Here is a tiny trained network, its code and every weight. The questions are about switching its units off for an input and a target symbol, where a switched-off unit gives its printed mean instead of its output.

import numpy as np


def w(rows, s, z=0):
    codes = np.array(rows[::2]) - 128.0
    scale = np.full(codes.shape[1], s)
    scale[-1] = z or s
    return codes * scale


def f(y):
    return np.maximum(y, 0)


def softmax(a):
    e = np.exp(a - a.max(-1, keepdims=True))
    return e / e.sum(-1, keepdims=True)


def log_softmax(a):
    a = a - a.max(-1, keepdims=True)
    return a - np.log(np.exp(a).sum(-1, keepdims=True))


def net(x, mask):
    ids = ['ΓΔΞΠΩαεζηθλμστ'.index(c) for c in x.split()]
    T = len(ids)
    res = E[ids] + P[:T]
    r = res
    for j in range(3):
        rows = slice(2 * j, 2 * j + 2)
        q, k, v = (r @ M[0][rows].T for M in (Q, K, V))
        z = softmax(np.where(np.tri(T) > 0, q @ k.T / 2**0.5, -1e9)) @ v
        o = O[0][rows]
        res = res + np.where(mask[j], z, o[:, -1]) @ o[:, :-1]
    y = f(res @ A[0][:, :-1].T + A[0][:, -1])
    res = res + np.where(mask[3:19], y, B[0][:, -1]) @ B[0][:, :-1]
    return log_softmax(res[-1] @ U[:, :-1].T + U[:, -1])


Q, K, V, O, A, B = {}, {}, {}, {}, {}, {}
E = w([
[226,113,97,74],'Γ',
[92,243,170,159],'Δ',
[163,159,41,186],'Ξ',
[19,188,183,133],'Π',
[178,79,149,169],'Ω',
[170,107,138,138],'α',
[150,113,94,72],'ε',
[99,136,183,140],'ζ',
[170,198,150,150],'η',
[87,125,186,217],'θ',
[248,56,141,85],'λ',
[120,177,100,128],'μ',
[57,174,193,154],'σ',
[141,98,172,152],'τ',
],0.017)
P = w([
[28,205,167,157],'0',
[10,219,177,156],'1',
[51,180,112,160],'2',
[71,149,120,181],'3',
[101,104,72,213],'4',
[127,96,108,204],'5',
[170,41,134,254],'6',
[147,73,138,231],'7',
[250,19,251,228],'8',
],0.0046)
Q[0] = w([
[112,155,211,206],'h1',
[64,143,156,181],'h1',
[127,124,46,148],'h2',
[146,2,104,81],'h2',
[169,151,146,184],'h3',
[143,55,136,56],'h3',
],0.0075)
K[0] = w([
[165,107,185,188],'h1',
[40,127,144,215],'h1',
[252,107,62,142],'h2',
[163,25,116,193],'h2',
[128,1,139,177],'h3',
[32,136,53,156],'h3',
],0.0072)
V[0] = w([
[6,135,104,87],'h1',
[229,183,140,143],'h1',
[96,103,221,194],'h2',
[170,4,154,98],'h2',
[33,134,133,123],'h3',
[89,185,171,197],'h3',
],0.011)
O[0] = w([
[199,89,200,156,3],'h1',
[10,182,60,189,217],'h1',
[44,129,16,194,189],'h2',
[76,203,196,33,149],'h2',
[98,1,76,59,62],'h3',
[88,15,16,140,144],'h3',
],0.0073,0.0051)
A[0] = w([
[200,169,118,66,2],'n1',
[121,171,78,147,121],'n2',
[177,194,168,94,187],'n3',
[115,127,202,112,117],'n4',
[125,95,111,123,32],'n5',
[182,202,135,141,30],'n6',
[129,157,87,163,233],'n7',
[78,128,144,117,227],'n8',
[144,231,1,107,167],'n9',
[100,107,191,198,212],'n10',
[156,98,103,168,60],'n11',
[146,53,240,136,210],'n12',
[88,102,92,18,81],'n13',
[132,164,97,166,16],'n14',
[89,147,9,152,99],'n15',
[48,196,114,36,75],'n16',
],0.0098,0.0051)
B[0] = w([
[97,165,66,149,148],'n1',
[106,81,159,109,189],'n2',
[137,54,77,123,209],'n3',
[185,123,50,151,150],'n4',
[139,115,172,192,141],'n5',
[137,103,176,194,182],'n6',
[121,114,169,15,235],'n7',
[176,170,139,111,186],'n8',
[118,76,201,125,255],'n9',
[170,150,48,100,214],'n10',
[110,171,173,113,166],'n11',
[179,144,46,94,152],'n12',
[145,129,97,254,190],'n13',
[96,66,153,90,163],'n14',
[71,129,176,129,232],'n15',
[151,174,88,192,219],'n16',
],0.0076,0.01)
U = w([
[165,55,95,204,4],'Γ',
[51,93,94,159,43],'Δ',
[130,84,138,134,104],'Ξ',
[190,96,60,80,192],'Π',
[88,128,145,108,197],'Ω',
[125,105,136,84,190],'α',
[102,220,69,229,193],'ε',
[122,83,101,187,135],'ζ',
[102,78,115,138,46],'η',
[158,68,158,166,87],'θ',
[203,74,254,226,81],'λ',
[133,75,148,129,142],'μ',
[120,109,93,119,40],'σ',
[83,128,80,116,111],'τ',
],0.0076,0.0049)

Each question gives the input, a string of symbols that net reads in full, and the target symbol t.
The units are the heads (2 rows each of Q, K, V and O) and the neurons (one row each of A and B). Each row of codes is followed by its name. A weight is (code - 128) times the scale printed after its matrix; where a second scale follows, it is the last column's (O, A, B and U).
mask holds one flag per unit, heads first, then neurons. A switched-off unit (its flag False) gives its mean, the last column of its rows in O or B, instead of its output. The means were averaged over made-up inputs and are rounded, as every weight is.
A unit's drop is (log p(t) with every unit on - log p(t) with that unit switched off) / (log p(t) with every unit on - log p(t) with every unit switched off).
The circuit of an input: a set's keep is (log p(t) with only the set's units on - log p(t) with every unit switched off) / (log p(t) with every unit on - log p(t) with every unit switched off). Starting from the 12 units with the biggest drops (on a tie, the unit counted first), units are removed one at a time, each time the one whose removal leaves the highest keep (on an exact tie, the one counted first), for as long as the keep stays at least 0.8.
circuit, biggest first: the units of the circuit, biggest drop first
k most important neurons: the k neurons with the biggest drops, biggest first
which heads matter: for each layer, one digit per head in row order, 1 if its drop is at least 0.15 and else 0, layers parted by /
drop when u is switched off: that unit's drop, to one decimal
input λ τ λ τ Ω λ λ Γ λ, target ε: which heads matter => 110
input λ λ λ λ, target ε: 2 most important neurons => (n16; n1)
input Γ λ ε Ω λ Ξ τ, target ε: most important neuron => (n9)
input ε ε λ, target Π: which heads matter => 010
input λ λ λ Π λ λ λ λ Γ, target ε: which heads matter => 110
input λ Ω λ μ λ Ω ζ, target ε: circuit, biggest first => (h3; n9)
input λ τ ε, target ε: circuit, biggest first => (h2; n16; n13)
input λ Δ Δ, target λ: circuit, biggest first => (h3; n6; h1)
input λ Ω ε Ω λ τ ζ, target ε: circuit, biggest first => (n9; h3)
input Ξ Δ Δ, target Δ: which heads matter => 011
input ε ε Ω, target Π: which heads matter => 110
input τ Γ σ μ λ λ σ λ Ξ, target λ: which heads matter => 001
input τ λ λ λ λ Ω, target ε: which heads matter => 011
input Δ λ Δ Ω Ω λ Ξ, target λ: 2 most important neurons => (n9; n6)
input α ε α α Π Δ λ λ ε, target ε: most important neuron => (n13)
input η Ω ε ε ε λ η, target λ: drop when n10 is switched off => -0.1
input λ ε ε σ λ Δ, target λ: drop when h3 is switched off => 0.5
input λ Π ε λ ε η λ Δ η, target λ: drop when h3 is switched off => 1.7
input λ ε λ λ Ω, target ε: drop when h3 is switched off => 0.4
